Below is a small trained network, with its code and all its weights. Each question gives an input and a class and asks what happens when units are switched off, that is, made to give their printed mean instead of their output.

import numpy as np


def w(rows, s, z=0):
    codes = np.array(rows[::2]) - 128.0
    scale = np.full(codes.shape[1], s)
    scale[-1] = z or s
    return codes * scale


def f(y):
    return np.maximum(y, 0)


def log_softmax(a):
    a = a - a.max(-1, keepdims=True)
    return a - np.log(np.exp(a).sum(-1, keepdims=True))


def net(x, mask):
    res = np.array(x, float).reshape(1, 6) / 4 @ E
    y = f(res @ A[0][:, :-1].T + A[0][:, -1])
    res = res + np.where(mask, y, B[0][:, -1]) @ B[0][:, :-1]
    return log_softmax(res[-1] @ U[:, :-1].T + U[:, -1])


A, B = {}, {}
E = w([
[128,188,199,107,21,183,11,78],'x0',
[141,174,146,156,160,152,136,192],'x1',
[65,82,144,178,191,194,88,140],'x2',
[109,255,151,47,199,168,135,138],'x3',
[227,148,37,143,100,147,180,179],'x4',
[194,110,169,85,168,118,93,114],'x5',
],0.0077)
A[0] = w([
[136,192,169,111,195,229,163,143,218],'neuron 1',
[31,156,99,230,75,108,145,166,175],'neuron 2',
[175,163,186,94,100,77,185,107,254],'neuron 3',
[40,113,60,123,198,47,253,164,44],'neuron 4',
[225,130,94,137,110,158,156,164,190],'neuron 5',
[84,151,138,123,19,205,132,123,109],'neuron 6',
[130,100,75,164,194,31,138,109,73],'neuron 7',
],0.0066,0.0021)
B[0] = w([
[71,30,24,73,116,176,189,55,219],'neuron 1',
[163,11,105,55,160,103,186,201,208],'neuron 2',
[37,74,34,108,209,96,138,89,219],'neuron 3',
[225,189,189,161,138,162,80,184,254],'neuron 4',
[2,93,151,174,86,34,107,65,215],'neuron 5',
[249,179,58,209,203,214,68,125,201],'neuron 6',
[188,249,215,59,141,141,181,82,207],'neuron 7',
],0.007,0.0065)
U = w([
[141,116,86,110,165,132,104,144,250],'0',
[245,255,174,172,144,207,105,111,20],'1',
[53,118,101,140,134,115,154,127,197],'2',
[101,135,109,164,147,148,156,79,115],'3',
[45,152,149,147,95,118,168,112,205],'4',
[102,108,146,103,69,189,223,95,17],'5',
],0.008,0.002)

Each question gives the input, the list of numbers given to net, and the class t.
The units are the neurons (one row each of A and B). Each row of codes is followed by its name. A weight is (code - 128) times the scale printed after its matrix; where a second scale follows, it is the last column's (A, B and U).
mask holds one flag per neuron, in row order. A switched-off neuron (its flag False) gives its mean, the last column of its row in B, instead of its output. The means were averaged over made-up inputs and are rounded, as every weight is.
A unit's drop is (log p(t) with every unit on - log p(t) with that unit switched off) / (log p(t) with every unit on - log p(t) with every unit switched off).
The circuit of an input: a set's keep is (log p(t) with only the set's units on - log p(t) with every unit switched off) / (log p(t) with every unit on - log p(t) with every unit switched off). Starting from all 7 units, units are removed one at a time, each time the one whose removal leaves the highest keep (on an exact tie, the one counted first), for as long as the keep stays at least 0.8.
circuit, biggest first: the units of the circuit, biggest drop first
unit that matters most: the unit with the biggest drop
k most important neurons: the k neurons with the biggest drops, biggest first
drop of u: that unit's drop, to one decimal
input [-8,-2,-8,5,4,-2], class 1: 2 most important neurons : neuron 4; neuron 7
input [-3,6,2,7,-3,-1], class 5: 2 most important neurons : neuron 1; neuron 6
input [6,5,-1,3,1,7], class 0: circuit, biggest first : neuron 1; neuron 7
input [5,0,4,7,5,-2], class 5: unit that matters most : neuron 1
input [-7,-3,4,-1,-2,-4], class 1: circuit, biggest first : neuron 4; neuron 7
input [3,6,1,2,4,-1], class 3: circuit, biggest first : neuron 1; neuron 4
input [4,8,-8,2,-6,4], class 2: circuit, biggest first : neuron 3; neuron 4
input [1,1,-3,-7,8,2], class 4: circuit, biggest first : neuron 5; neuron 6
input [-6,-4,4,6,-6,3], class 1: 2 most important neurons : neuron 4; neuron 3
input [2,-6,-6,8,3,5], class 5: 3 most important neurons : neuron 1; neuron 6; neuron 4
input [0,-1,8,7,6,2], class 2: circuit, biggest first : neuron 1; neuron 4
input [-2,0,4,6,1,2], class 5: circuit, biggest first : neuron 1; neuron 6
input [4,6,1,5,-1,3], class 3: 2 most important neurons : neuron 1; neuron 4
input [8,-5,-3,-1,-5,-2], class 1: circuit, biggest first : neuron 6
input [0,2,-4,-2,6,-1], class 4: 2 most important neurons : neuron 5; neuron 6
input [2,3,1,-1,-3,-8], class 0: 4 most important neurons : neuron 2; neuron 6; neuron 5; neuron 7
input [1,-7,-8,0,6,3], class 2: 2 most important neurons : neuron 3; neuron 5
input [-8,-6,-6,8,-6,1], class 1: 4 most important neurons : neuron 4; neuron 7; neuron 5; neuron 2
input [4,8,0,1,-4,6], class 3: 2 most important neurons : neuron 1; neuron 4
input [6,8,3,3,-6,4], class 3: circuit, biggest first : neuron 1
input [4,8,-4,2,1,-3], class 3: 2 most important neurons : neuron 4; neuron 1
input [-5,-2,3,-5,-2,0], class 1: drop of neuron 3 : 0.2
input [-8,-2,-3,3,-8,-5], class 1: drop of neuron 7 : 0.1
input [6,-4,0,8,4,3], class 5: drop of neuron 2 : -0.1
input [-5,7,-8,2,1,7], class 2: drop of neuron 4 : -0.1
